Below are the code and all the weights of a small trained network. Each question names an input and a class and asks about switching units off, where a switched-off unit gives its printed mean instead of its output.

import numpy as np


def w(rows, s, z=0):
    codes = np.array(rows[::2]) - 128.0
    scale = np.full(codes.shape[1], s)
    scale[-1] = z or s
    return codes * scale


def norm(h):
    return h / np.sqrt((h * h).mean(-1, keepdims=True) + 1e-5)


def f(y):
    return y / 2 * (1 + np.tanh(0.7978845608 * (y + 0.044715 * y**3)))


def log_softmax(a):
    a = a - a.max(-1, keepdims=True)
    return a - np.log(np.exp(a).sum(-1, keepdims=True))


def net(x, mask):
    res = np.array(x, float).reshape(1, 4) / 4 @ E
    u = 0
    for l in range(2):
        y = f(norm(res) @ A[l][:, :-1].T + A[l][:, -1])
        res = res + np.where(mask[u : u + 3], y, B[l][:, -1]) @ B[l][:, :-1]
        u += 3
    return log_softmax(norm(res)[-1] @ U[:, :-1].T + U[:, -1])


A, B = {}, {}
E = w([
[96,172,90,2,11,186,122,229,166,152,190,179],'x0',
[122,126,127,124,129,138,123,130,126,112,106,113],'x1',
[130,135,133,118,131,129,130,132,137,117,110,122],'x2',
[73,79,191,103,179,140,78,129,127,91,130,200],'x3',
],0.0098)
A[0] = w([
[18,138,240,59,158,102,29,179,108,118,135,255,34],'L0N0',
[113,172,139,38,96,180,114,202,174,146,160,166,2],'L0N1',
[224,226,59,121,66,86,185,162,138,187,153,84,24],'L0N2',
],0.0069,0.0056)
B[0] = w([
[191,51,39,58,166,254,227,149,210,120,246,192,254],'L0N0',
[54,166,64,227,125,57,93,133,70,176,103,168,232],'L0N1',
[201,62,63,111,77,184,203,127,165,101,224,120,238],'L0N2',
],0.0082)
A[1] = w([
[205,171,54,117,31,171,199,153,143,134,106,26,2],'L1N0',
[30,235,65,41,2,140,98,250,118,186,140,194,36],'L1N1',
[110,62,158,54,161,238,76,166,185,48,119,162,71],'L1N2',
],0.0095,0.0063)
B[1] = w([
[47,27,113,64,192,255,175,146,187,190,186,222,219],'L1N0',
[190,195,193,197,152,35,80,79,72,70,29,45,246],'L1N1',
[97,84,97,92,110,192,185,157,183,157,193,142,193],'L1N2',
],0.014,0.013)
U = w([
[86,49,67,70,177,233,213,176,183,208,242,249,9],'0',
[167,227,215,187,104,2,32,73,90,42,32,31,247],'1',
],0.011,0.0016)

Each question gives the input, the list of numbers given to net, and the class t.
The units are the neurons (one row each of A and B). Each row of codes is followed by its name. A weight is (code - 128) times the scale printed after its matrix; where a second scale follows, it is the last column's (A, B and U).
mask holds one flag per neuron, layer by layer. A switched-off neuron (its flag False) gives its mean, the last column of its row in B, instead of its output. The means were averaged over made-up inputs and are rounded, as every weight is.
A unit's drop is (log p(t) with every unit on - log p(t) with that unit switched off) / (log p(t) with every unit on - log p(t) with every unit switched off).
most important unit: the unit with the biggest drop
top k neurons: the k neurons with the biggest drops, biggest first
top k neurons in layer l: the k neurons of layer l with the biggest drops, biggest first
drop of u: that unit's drop, to one decimal
input [8,-6,1,-6], class 1: top 2 neurons	[L1N1; L0N0]
input [-3,1,3,-2], class 1: top 2 neurons in layer 0	[L0N2; L0N0]
input [8,-3,4,-6], class 1: top 2 neurons	[L1N1; L0N0]
input [-8,6,0,5], class 1: top 2 neurons	[L0N0; L1N0]
input [8,-5,-2,-2], class 1: most important unit	L1N1
input [3,0,-2,-2], class 1: top 3 neurons	[L1N1; L0N1; L0N0]
input [-8,8,-5,4], class 1: top 2 neurons	[L1N0; L0N0]
input [-5,0,-6,0], class 1: top 2 neurons in layer 1	[L1N0; L1N2]
input [6,5,-5,-5], class 1: top 3 neurons	[L1N1; L0N0; L0N1]
input [4,5,-8,-2], class 1: drop of L1N1	0.9
input [-7,-1,-4,0], class 1: drop of L1N0	1.7
input [7,5,-6,-3], class 1: drop of L1N1	1.0
